Here is a tiny trained network, its code and every weight. The questions are about switching its units off for an input and a class, where a switched-off unit gives its printed mean instead of its output.

import numpy as np


def w(rows, s, z=0):
    codes = np.array(rows[::2]) - 128.0
    scale = np.full(codes.shape[1], s)
    scale[-1] = z or s
    return codes * scale


def f(y):
    return y / 2 * (1 + np.tanh(0.7978845608 * (y + 0.044715 * y**3)))


def log_softmax(a):
    a = a - a.max(-1, keepdims=True)
    return a - np.log(np.exp(a).sum(-1, keepdims=True))


def net(x, mask):
    res = np.array(x, float).reshape(1, 3) / 4 @ E
    y = f(res @ A[0][:, :-1].T + A[0][:, -1])
    res = res + np.where(mask, y, B[0][:, -1]) @ B[0][:, :-1]
    return log_softmax(res[-1] @ U[:, :-1].T + U[:, -1])


A, B = {}, {}
E = w([
[138,70,140,113,119,88,223,89,136,42],'x0',
[189,223,35,9,105,58,110,177,204,122],'x1',
[118,38,107,66,124,87,8,124,164,2],'x2',
],0.0084)
A[0] = w([
[142,183,118,112,85,68,101,112,141,155,133],'N0',
[37,137,196,174,88,159,79,127,144,160,190],'N1',
[103,65,171,105,155,202,196,169,94,124,170],'N2',
[155,204,1,127,92,73,219,185,142,207,253],'N3',
[144,94,102,108,60,89,100,172,151,163,51],'N4',
[167,140,95,64,89,105,168,139,218,70,253],'N5',
[129,145,119,185,117,120,152,88,98,188,216],'N6',
[151,178,97,123,112,131,143,209,128,170,244],'N7',
],0.0075,0.0017)
B[0] = w([
[123,198,181,129,102,156,93,121,184,151,173],'N0',
[113,96,199,173,152,149,171,126,182,158,193],'N1',
[87,181,136,211,169,129,26,178,41,166,183],'N2',
[64,154,154,145,157,250,59,26,2,47,255],'N3',
[68,73,96,115,77,166,135,85,196,147,154],'N4',
[89,129,121,77,129,170,110,96,168,9,213],'N5',
[102,162,239,129,136,169,32,98,157,183,187],'N6',
[87,128,186,133,100,95,83,102,148,38,197],'N7',
],0.0071,0.01)
U = w([
[181,106,62,106,59,71,86,100,115,103,3],'0',
[137,86,178,180,149,210,159,210,124,178,84],'1',
[2,209,198,154,136,165,80,71,93,56,253],'2',
[154,169,50,168,135,86,124,127,106,129,3],'3',
[162,112,142,92,171,57,153,134,171,56,4],'4',
[231,187,168,102,153,91,224,159,225,158,3],'5',
[137,170,137,72,104,41,191,164,89,138,3],'6',
[152,48,111,177,94,48,98,171,85,65,21],'7',
],0.0058,0.0017)

Each question gives the input, the list of numbers given to net, and the class t.
The units are the neurons (one row each of A and B). Each row of codes is followed by its name. A weight is (code - 128) times the scale printed after its matrix; where a second scale follows, it is the last column's (A, B and U).
mask holds one flag per neuron, in row order. A switched-off neuron (its flag False) gives its mean, the last column of its row in B, instead of its output. The means were averaged over made-up inputs and are rounded, as every weight is.
A unit's drop is (log p(t) with every unit on - log p(t) with that unit switched off) / (log p(t) with every unit on - log p(t) with every unit switched off).
The circuit of an input: a set's keep is (log p(t) with only the set's units on - log p(t) with every unit switched off) / (log p(t) with every unit on - log p(t) with every unit switched off). Starting from all 8 units, units are removed one at a time, each time the one whose removal leaves the highest keep (on an exact tie, the one counted first), for as long as the keep stays at least 0.8.
units of the circuit, in order: the units of the circuit, biggest drop first
most important unit: the unit with the biggest drop
top k neurons: the k neurons with the biggest drops, biggest first
drop of u: that unit's drop, to one decimal
input [-1,-6,-6], class 1: most important unit => N3
input [6,5,8], class 4: top 2 neurons => N3, N5
input [-2,-8,-4], class 1: units of the circuit, in order => N3, N1
input [5,4,3], class 4: top 2 neurons => N3, N2
input [-4,-4,6], class 7: top 2 neurons => N3, N6
input [7,-4,8], class 7: units of the circuit, in order => N3, N6
input [4,2,7], class 0: units of the circuit, in order => N3, N1
input [-5,-5,1], class 1: drop of N1 => 0.1
input [-1,-3,4], class 7: drop of N3 => 0.3
input [1,-1,7], class 4: drop of N3 => 0.4
input [-2,-7,-1], class 1: drop of N4 => 0.0
